Questions about the table below. Indices start at 0.
1) Give the bottom entry of the column that holds the largest entry.
2) Give the entry in the top-right corner.
3) Give the entry directly above 35.878.
4) Give the entry just left of the largest entry.
5) Give the entry directly below 78.764.
6) Give the entry at row 2, column 2.
7) Give the entry just right of 122.500.
8) Give the bottom-right entry.
[[18.277, -17.635, -13.477, 22.420, -55.291, -38.033, -8.973, -40.211, -34.020, 48.993, -71.480, 54.341, -21.553],
 [-29.034, -31.846, 20.550, 107.534, -4.469, -48.272, 151.812, 11.849, 237.980, 156.657, -42.362, -26.335, -50.231],
 [-68.157, 5.544, 28.825, 38.917, 78.764, -52.572, 66.340, -89.823, 54.337, 107.951, -159.633, -45.628, 91.119],
 [-94.464, -21.534, 5.284, 4.194, -12.749, -35.509, 73.759, -49.924, 77.622, 21.317, -119.319, -81.694, 40.512],
 [-66.511, 12.253, 26.483, -9.599, 80.521, -100.391, 53.435, -18.329, 198.526, 56.695, -22.486, -40.569, 10.231],
 [-63.790, -5.028, -35.124, 58.631, -9.644, -31.516, 51.572, 35.096, -75.078, -71.260, 13.083, 96.513, -51.671],
 [-0.335, -135.897, -11.823, 105.159, -0.487, 35.878, 122.500, -35.956, 161.364, 75.791, -6.104, -105.262, -23.490]]
1) 161.364
2) -21.553
3) -31.516
4) 11.849
5) -12.749
6) 28.825
7) -35.956
8) -23.490

[[-2.05  4.05 -1.71 -0.06 -2.42  0.27 -0.25 -0.86 -4.20  4.35  0.69  1.12]
 [-2.54 -1.35 -2.75 -2.05  0.78 -0.89 -0.02  2.24 -0.73  2.45 -0.58 -0.53]
 [ 3.34  0.10 -0.66  3.13 -0.23 -0.82  1.68 -1.31  0.00 -0.41  0.11  1.60]
 [-1.51  0.00  2.58 -1.02  0.76 -1.32 -0.07  0.39  2.38 -2.91 -1.02 -1.20]
 [-0.95  0.06  2.39 -1.02  0.33 -1.21 -0.39  1.07  2.06 -2.94 -1.25 -1.57]
 [ 1.71 -0.83  0.14 -3.22 -0.29  2.05 -0.78  0.65  2.79 -5.15 -2.29 -0.94]
 [ 0.23 -2.91 -0.41 -2.90  2.35  2.07 -0.97  1.77  1.85 -4.75  0.81 -0.64]
 [-2.53 -1.39 -2.82 -2.12  0.92 -0.95  0.03  2.26 -1.08  2.61 -0.65
  -0.42]]
Find the entry just right of -0.02.
2.24
The entry just right of the largest entry is 0.69
Find the entry just left of 0.33.
-1.02
Find the entry just left of the smallest entry.
2.79
Find the entry just left of -2.29.
-5.15
Find the second entry in reading order.
4.05
The entry just right of 2.35: 2.07
Find the maximum.
4.35
Find the entry just right of -1.08.
2.61
The entry just right of 0.11 is 1.60
The entry just right of 1.71 -> -0.83
Find the entry just right of -0.82.
1.68
Find the entry just left of the largest entry.
-4.20
The entry just right of 3.13 -> -0.23
Find the entry just left of 2.45.
-0.73
The 1st entry in reading order is -2.05

Read these off the row that follows.
1) The entry just right of 5.22?
2) The entry just right of the smallest entry?
[5.22, -6.57, -2.63, 5.32, -5.86, -3.42, -3.88, 4.18]
1) -6.57
2) -2.63

Questions about the grid below.
1) Find the entry just left of the largest entry.
2) Find the entry just right of -1.37.
3) Find the 3rd largest entry.
4) Find the entry just right of 2.18.
5) Find the entry just left of 2.09.
6) Find the second largest entry.
7) Find the entry just left of -2.56.
8) Find the entry just left of -1.04.
array([[-0.91, -1.36, -1.04, -3.34, -6.43,  4.69, -1.37,  0.95, -0.74,
        -2.56,  2.09,  1.31],
       [-2.39, -0.18, -0.89,  2.18,  2.11,  3.27, -0.18, -2.22, -0.53,
        -0.52, -3.26, -0.36]])
1) -6.43
2) 0.95
3) 2.18
4) 2.11
5) -2.56
6) 3.27
7) -0.74
8) -1.36
